Below are the code and all the weights of a small trained network. Each question names an input and a class and asks about switching units off, where a switched-off unit gives its printed mean instead of its output.

import numpy as np


def w(rows, s, z=0):
    codes = np.array(rows[::2]) - 128.0
    scale = np.full(codes.shape[1], s)
    scale[-1] = z or s
    return codes * scale


def norm(h):
    return h / np.sqrt((h * h).mean(-1, keepdims=True) + 1e-5)


def f(y):
    return np.maximum(y, 0)


def log_softmax(a):
    a = a - a.max(-1, keepdims=True)
    return a - np.log(np.exp(a).sum(-1, keepdims=True))


def net(x, mask):
    res = np.array(x, float).reshape(1, 4) / 4 @ E
    u = 0
    for l in range(2):
        y = f(norm(res) @ A[l][:, :-1].T + A[l][:, -1])
        res = res + np.where(mask[u : u + 3], y, B[l][:, -1]) @ B[l][:, :-1]
        u += 3
    return log_softmax(norm(res)[-1] @ U[:, :-1].T + U[:, -1])


A, B = {}, {}
E = w([
[150,106,254,47,101],'x0',
[108,76,135,109,184],'x1',
[97,238,155,156,211],'x2',
[10,109,160,154,116],'x3',
],0.0068)
A[0] = w([
[55,158,16,103,82,2],'0.n1',
[137,137,117,163,9,132],'0.n2',
[99,137,1,130,125,47],'0.n3',
],0.0091,0.0047)
B[0] = w([
[172,104,55,44,88,196],'0.n1',
[63,155,168,229,164,239],'0.n2',
[149,39,186,2,118,253],'0.n3',
],0.008,0.004)
A[1] = w([
[255,147,107,104,123,5],'1.n1',
[164,26,118,186,143,199],'1.n2',
[157,76,11,172,168,35],'1.n3',
],0.0099,0.0028)
B[1] = w([
[7,134,135,132,124,227],'1.n1',
[121,171,131,200,189,254],'1.n2',
[148,117,181,91,64,223],'1.n3',
],0.015,0.0052)
U = w([
[45,129,102,115,124,90],'0',
[146,99,140,7,59,163],'1',
[123,141,105,156,157,188],'2',
[173,153,87,186,189,207],'3',
[163,132,89,127,145,1],'4',
],0.015,0.0052)

Each question gives the input, the list of numbers given to net, and the class t.
The units are the neurons (one row each of A and B). Each row of codes is followed by its name. A weight is (code - 128) times the scale printed after its matrix; where a second scale follows, it is the last column's (A, B and U).
mask holds one flag per neuron, layer by layer. A switched-off neuron (its flag False) gives its mean, the last column of its row in B, instead of its output. The means were averaged over made-up inputs and are rounded, as every weight is.
A unit's drop is (log p(t) with every unit on - log p(t) with that unit switched off) / (log p(t) with every unit on - log p(t) with every unit switched off).
The circuit of an input: a set's keep is (log p(t) with only the set's units on - log p(t) with every unit switched off) / (log p(t) with every unit on - log p(t) with every unit switched off). Starting from all 6 units, units are removed one at a time, each time the one whose removal leaves the highest keep (on an exact tie, the one counted first), for as long as the keep stays at least 0.8.
units of the circuit, in order: the units of the circuit, biggest drop first
most important unit: the unit with the biggest drop
top k neurons: the k neurons with the biggest drops, biggest first
top k neurons in layer l: the k neurons of layer l with the biggest drops, biggest first
input [-4,-4,-1,0], class 1: top 2 neurons -> 0.n1, 1.n1
input [-8,-4,5,7], class 1: top 3 neurons -> 1.n2, 0.n1, 0.n2
input [-1,4,-7,4], class 3: top 2 neurons -> 1.n2, 1.n1
input [-8,-8,-7,-3], class 1: top 3 neurons -> 1.n3, 0.n1, 0.n3
input [2,-8,-5,1], class 2: most important unit -> 0.n2
input [0,8,4,-8], class 0: top 2 neurons -> 1.n1, 0.n2
input [-5,4,-7,2], class 3: top 2 neurons in layer 1 -> 1.n2, 1.n1
input [3,-4,-7,-6], class 3: top 2 neurons -> 0.n2, 1.n2
input [-1,-2,-8,3], class 3: units of the circuit, in order -> 1.n2, 1.n1
input [5,3,-4,-5], class 0: units of the circuit, in order -> 1.n1, 0.n3, 1.n3
input [-2,-8,-7,-7], class 2: units of the circuit, in order -> 0.n2, 1.n2, 1.n1
input [2,-7,-6,5], class 2: units of the circuit, in order -> 0.n2, 1.n1
input [5,7,-2,-5], class 2: top 4 neurons -> 0.n3, 1.n3, 1.n2, 0.n1
input [-2,-5,-8,-6], class 3: units of the circuit, in order -> 1.n2
input [-7,-6,8,-8], class 0: units of the circuit, in order -> 1.n1, 0.n2, 1.n2
input [6,1,4,-6], class 0: top 2 neurons -> 1.n1, 0.n3
input [-5,-4,5,0], class 1: top 2 neurons in layer 1 -> 1.n2, 1.n3
input [-4,-1,-3,-1], class 1: top 2 neurons -> 0.n1, 1.n1
input [-7,1,5,-5], class 1: units of the circuit, in order -> 1.n3, 1.n2
input [-8,-6,-2,-1], class 1: most important unit -> 1.n3
input [4,-8,1,0], class 2: top 2 neurons in layer 1 -> 1.n3, 1.n1
input [4,2,-1,-6], class 0: top 2 neurons -> 1.n1, 0.n3
input [-5,6,-1,-7], class 0: top 2 neurons -> 1.n1, 1.n2
input [0,0,-5,-4], class 3: top 3 neurons -> 1.n2, 0.n2, 0.n1
input [7,-2,-6,-8], class 0: units of the circuit, in order -> 1.n1, 0.n3, 1.n3
input [2,-1,-7,3], class 3: units of the circuit, in order -> 1.n2, 1.n1, 0.n3
input [-8,0,1,-2], class 1: units of the circuit, in order -> 1.n3
input [-8,3,5,-6], class 1: top 2 neurons -> 1.n3, 1.n2
input [-5,-2,-2,-4], class 1: top 2 neurons -> 1.n3, 0.n1
